Below are the code and all the weights of a small trained network. Each question names an input and a target symbol and asks about switching units off, where a switched-off unit gives its printed mean instead of its output.

import numpy as np


def w(rows, s, z=0):
    codes = np.array(rows[::2]) - 128.0
    scale = np.full(codes.shape[1], s)
    scale[-1] = z or s
    return codes * scale


def f(y):
    return np.maximum(y, 0)


def softmax(a):
    e = np.exp(a - a.max(-1, keepdims=True))
    return e / e.sum(-1, keepdims=True)


def log_softmax(a):
    a = a - a.max(-1, keepdims=True)
    return a - np.log(np.exp(a).sum(-1, keepdims=True))


def net(x, mask):
    ids = ['αεζθλπτφψ'.index(c) for c in x.split()]
    T = len(ids)
    res = E[ids] + P[:T]
    u = 0
    for l in range(2):
        r = res
        for j in range(2):
            rows = slice(4 * j, 4 * j + 4)
            q, k, v = (r @ M[l][rows].T for M in (Q, K, V))
            z = softmax(np.where(np.tri(T) > 0, q @ k.T / 4**0.5, -1e9)) @ v
            o = O[l][rows]
            res = res + np.where(mask[u + j], z, o[:, -1]) @ o[:, :-1]
        u += 2
        y = f(res @ A[l][:, :-1].T + A[l][:, -1])
        res = res + np.where(mask[u : u + 4], y, B[l][:, -1]) @ B[l][:, :-1]
        u += 4
    return log_softmax(res[-1] @ U[:, :-1].T + U[:, -1])


Q, K, V, O, A, B = {}, {}, {}, {}, {}, {}
E = w([
[74,140,139,43,156,112,110,162,79,131,117],'α',
[90,129,67,80,203,161,58,127,135,166,98],'ε',
[74,97,181,7,126,147,155,129,180,134,152],'ζ',
[141,133,191,67,117,101,138,97,127,144,73],'θ',
[107,73,103,43,107,122,63,153,103,96,98],'λ',
[109,166,141,66,126,193,96,128,103,48,114],'π',
[156,198,192,146,183,198,152,68,145,151,164],'τ',
[138,107,132,159,159,143,165,130,135,55,114],'φ',
[162,126,140,147,133,116,119,35,61,62,242],'ψ',
],0.017)
P = w([
[217,156,45,172,73,120,91,235,169,231,119],'0',
[121,90,129,178,113,76,18,34,249,198,79],'1',
[124,57,72,83,153,161,182,53,106,156,52],'2',
[114,90,31,92,244,201,141,96,92,139,108],'3',
[150,97,93,139,255,216,31,88,110,100,96],'4',
[236,123,201,121,253,178,34,74,100,44,158],'5',
],0.0065)
Q[0] = w([
[86,120,118,80,222,212,155,24,104,25,58],'L0H1',
[126,18,100,181,193,175,53,94,207,126,102],'L0H1',
[165,139,45,103,48,171,200,138,109,182,114],'L0H1',
[108,100,42,207,61,143,174,77,111,154,136],'L0H1',
[71,135,144,61,159,106,30,132,168,164,172],'L0H2',
[33,168,38,85,143,215,222,93,107,133,70],'L0H2',
[201,116,191,50,227,153,99,44,162,141,10],'L0H2',
[196,161,75,190,86,54,244,136,94,255,215],'L0H2',
],0.0085)
K[0] = w([
[142,104,168,193,220,139,136,82,105,61,178],'L0H1',
[144,73,143,109,106,149,172,77,53,89,137],'L0H1',
[134,140,136,171,32,105,60,164,196,123,118],'L0H1',
[171,152,118,144,3,59,120,91,124,188,113],'L0H1',
[100,152,100,128,151,207,136,124,129,100,89],'L0H2',
[144,102,162,203,118,83,113,70,198,46,133],'L0H2',
[174,116,122,154,173,148,136,176,81,31,183],'L0H2',
[111,173,88,120,18,76,68,145,155,181,84],'L0H2',
],0.011)
V[0] = w([
[36,76,36,64,43,169,35,56,47,47,181],'L0H1',
[67,103,210,57,253,108,91,193,177,212,160],'L0H1',
[61,103,153,209,38,159,125,213,212,44,180],'L0H1',
[76,171,147,79,168,115,113,225,207,161,48],'L0H1',
[210,44,91,88,124,152,120,52,125,248,254],'L0H2',
[91,141,156,94,184,24,77,205,57,204,156],'L0H2',
[129,236,187,103,131,179,81,110,95,91,168],'L0H2',
[140,13,55,199,179,90,142,129,235,108,130],'L0H2',
],0.0049)
O[0] = w([
[174,173,90,88,137,4,105,148,155,244,153,238],'L0H1',
[144,78,60,137,98,169,147,67,104,107,169,102],'L0H1',
[105,156,143,21,200,141,161,187,95,123,130,67],'L0H1',
[219,123,49,100,134,169,211,77,149,89,133,73],'L0H1',
[123,75,161,158,94,120,90,90,138,139,253,82],'L0H2',
[152,70,83,174,63,110,203,141,84,113,174,1],'L0H2',
[97,233,48,151,89,84,152,57,76,180,133,214],'L0H2',
[170,112,198,119,185,157,90,165,91,150,154,125],'L0H2',
],0.0079,0.0039)
A[0] = w([
[101,99,84,112,176,123,76,81,47,87,167,4],'L0N1',
[175,91,143,179,128,128,148,133,153,93,74,66],'L0N2',
[43,102,92,151,212,111,89,119,111,170,114,4],'L0N3',
[99,85,38,254,158,58,160,131,119,48,132,232],'L0N4',
],0.0065,0.0013)
B[0] = w([
[122,2,149,67,139,96,201,92,223,212,78,224],'L0N1',
[183,154,196,91,53,133,131,74,176,241,177,171],'L0N2',
[144,182,217,86,77,136,156,32,75,60,169,254],'L0N3',
[215,175,247,134,239,110,165,182,13,140,108,149],'L0N4',
],0.0074,0.0041)
Q[1] = w([
[122,167,171,120,210,139,98,120,151,163,107],'L1H1',
[124,107,73,144,111,174,140,106,113,141,119],'L1H1',
[137,132,128,103,90,129,113,53,170,153,93],'L1H1',
[175,94,152,97,136,90,121,53,66,116,97],'L1H1',
[146,126,128,73,90,150,160,180,119,204,99],'L1H2',
[160,170,118,7,207,143,92,2,115,139,149],'L1H2',
[149,117,145,111,175,166,164,86,82,129,79],'L1H2',
[119,89,131,147,68,140,193,193,147,92,165],'L1H2',
],0.0087)
K[1] = w([
[136,130,71,161,140,74,133,196,130,123,170],'L1H1',
[119,204,202,150,105,109,144,125,113,144,77],'L1H1',
[187,182,94,207,95,183,126,125,54,165,168],'L1H1',
[183,182,90,196,94,189,95,157,193,114,153],'L1H1',
[64,65,130,115,167,171,36,166,102,141,71],'L1H2',
[254,95,114,184,56,126,95,211,142,81,168],'L1H2',
[123,118,50,166,127,139,70,186,153,147,224],'L1H2',
[30,109,142,127,164,45,132,18,154,139,88],'L1H2',
],0.0076)
V[1] = w([
[165,139,103,151,227,195,59,122,183,225,209],'L1H1',
[155,153,73,200,146,120,209,101,96,174,142],'L1H1',
[113,117,96,171,130,154,137,60,237,165,36],'L1H1',
[99,116,171,117,194,207,91,187,91,131,152],'L1H1',
[49,94,138,47,85,172,102,74,156,127,210],'L1H2',
[127,225,190,169,159,208,199,1,174,98,159],'L1H2',
[164,74,202,181,13,83,103,124,153,144,87],'L1H2',
[144,184,135,149,168,95,4,60,152,183,103],'L1H2',
],0.0066)
O[1] = w([
[23,126,59,194,169,172,126,148,181,171,167,232],'L1H1',
[23,71,128,143,157,187,152,166,64,46,162,150],'L1H1',
[99,98,166,95,48,189,89,87,212,144,94,254],'L1H1',
[99,168,125,165,170,29,189,75,180,185,109,36],'L1H1',
[144,58,116,117,194,130,61,127,208,135,255,39],'L1H2',
[119,233,143,64,184,219,187,171,62,190,206,155],'L1H2',
[88,85,148,118,207,87,126,201,117,145,38,46],'L1H2',
[190,92,131,145,113,181,78,134,80,254,96,219],'L1H2',
],0.0072,0.0033)
A[1] = w([
[173,128,197,136,121,78,124,33,58,110,116,1],'L1N1',
[136,170,207,234,160,172,175,110,195,113,106,2],'L1N2',
[89,143,113,106,31,100,114,63,128,1,129,28],'L1N3',
[121,203,126,102,195,206,214,93,37,159,201,87],'L1N4',
],0.005,0.0023)
B[1] = w([
[103,98,168,110,121,144,142,210,189,205,150,211],'L1N1',
[124,166,131,117,165,101,254,100,227,136,37,189],'L1N2',
[141,132,141,171,175,27,199,79,20,223,171,226],'L1N3',
[134,90,117,164,33,23,55,195,144,57,89,255],'L1N4',
],0.0075,0.0057)
U = w([
[120,115,156,125,103,105,170,132,42,79,146,70],'α',
[4,116,104,188,49,189,128,109,109,128,128,144],'ε',
[163,129,108,85,115,117,132,107,157,79,227,110],'ζ',
[142,121,207,83,143,164,120,185,134,65,73,235],'θ',
[145,65,122,118,72,72,80,108,138,87,94,4],'λ',
[230,132,171,95,11,208,116,73,62,136,158,193],'π',
[80,141,189,149,44,98,83,199,109,159,194,87],'τ',
[127,220,37,46,101,79,154,127,140,192,103,149],'φ',
[149,114,91,155,163,156,106,169,78,200,157,88],'ψ',
],0.0034,0.0037)

Each question gives the input, a string of symbols that net reads in full, and the target symbol t.
The units are the heads (4 rows each of Q, K, V and O) and the neurons (one row each of A and B). Each row of codes is followed by its name. A weight is (code - 128) times the scale printed after its matrix; where a second scale follows, it is the last column's (O, A, B and U).
mask holds one flag per unit, layer by layer, with each layer's heads first. A switched-off unit (its flag False) gives its mean, the last column of its rows in O or B, instead of its output. The means were averaged over made-up inputs and are rounded, as every weight is.
A unit's drop is (log p(t) with every unit on - log p(t) with that unit switched off) / (log p(t) with every unit on - log p(t) with every unit switched off).
The circuit of an input: a set's keep is (log p(t) with only the set's units on - log p(t) with every unit switched off) / (log p(t) with every unit on - log p(t) with every unit switched off). Starting from all 12 units, units are removed one at a time, each time the one whose removal leaves the highest keep (on an exact tie, the one counted first), for as long as the keep stays at least 0.8.
circuit, biggest first: the units of the circuit, biggest drop first
unit that matters most: the unit with the biggest drop
k most important neurons: the k neurons with the biggest drops, biggest first
k most important neurons of layer l: the k neurons of layer l with the biggest drops, biggest first
which heads matter: for each layer, one digit per head in row order, 1 if its drop is at least 0.15 and else 0, layers parted by /
input ζ π ε α, target ζ: circuit, biggest first : (L1H2; L0H1)
input θ ζ π φ π, target θ: circuit, biggest first : (L0H2; L1H2; L0H1)
input ζ π ε, target ζ: circuit, biggest first : (L1H2; L0H1)
input π α λ ζ, target π: circuit, biggest first : (L0H2; L1H1; L0H1)
input θ α ε φ ζ, target θ: unit that matters most : L0H2
input π ψ ζ θ, target τ: which heads matter : 11 / 00
input ε φ π τ ε φ, target ε: circuit, biggest first : (L1H1; L0H1)
input τ π ψ α, target τ: which heads matter : 10 / 01
input α φ α, target α: 3 most important neurons : (L1N3; L0N4; L0N3)
input α π π, target α: which heads matter : 11 / 11
input θ τ φ π π, target θ: circuit, biggest first : (L0H2; L1H2)
input φ ζ θ α φ π, target φ: 2 most important neurons of layer 0 : (L0N3; L0N1)
input ψ θ α π π π, target ψ: circuit, biggest first : (L1H2; L1H1; L0H2)
input π ψ ψ ζ α, target τ: most important neuron of layer 1 : (L1N1)
input ζ π φ φ, target ζ: which heads matter : 11 / 01
input φ π π α ζ ζ, target φ: circuit, biggest first : (L1H1; L0H2; L0H1)
input λ ζ ε φ π, target λ: which heads matter : 00 / 01
input π ψ π θ λ ε, target π: which heads matter : 01 / 11
input θ φ φ, target θ: which heads matter : 11 / 01
input λ τ π φ ε, target λ: circuit, biggest first : (L1H2)
input ψ θ φ, target ψ: which heads matter : 11 / 11
input π α φ λ ε ζ, target π: which heads matter : 11 / 11
input α π π π θ, target α: 2 most important neurons : (L1N3; L0N4)
input π φ α, target π: which heads matter : 01 / 11
input α ε ζ ζ λ θ, target α: 3 most important neurons : (L1N3; L0N1; L0N4)
input θ ψ ζ π φ τ, target θ: 2 most important neurons of layer 1 : (L1N2; L1N3)
input α ζ ε, target α: unit that matters most : L0H2
input α π τ π, target ε: 2 most important neurons : (L0N3; L0N1)
input φ φ φ π α φ, target φ: circuit, biggest first : (L1H1; L0H2; L1N2; L0H1)
input α α ζ φ φ, target α: 2 most important neurons of layer 0 : (L0N4; L0N3)
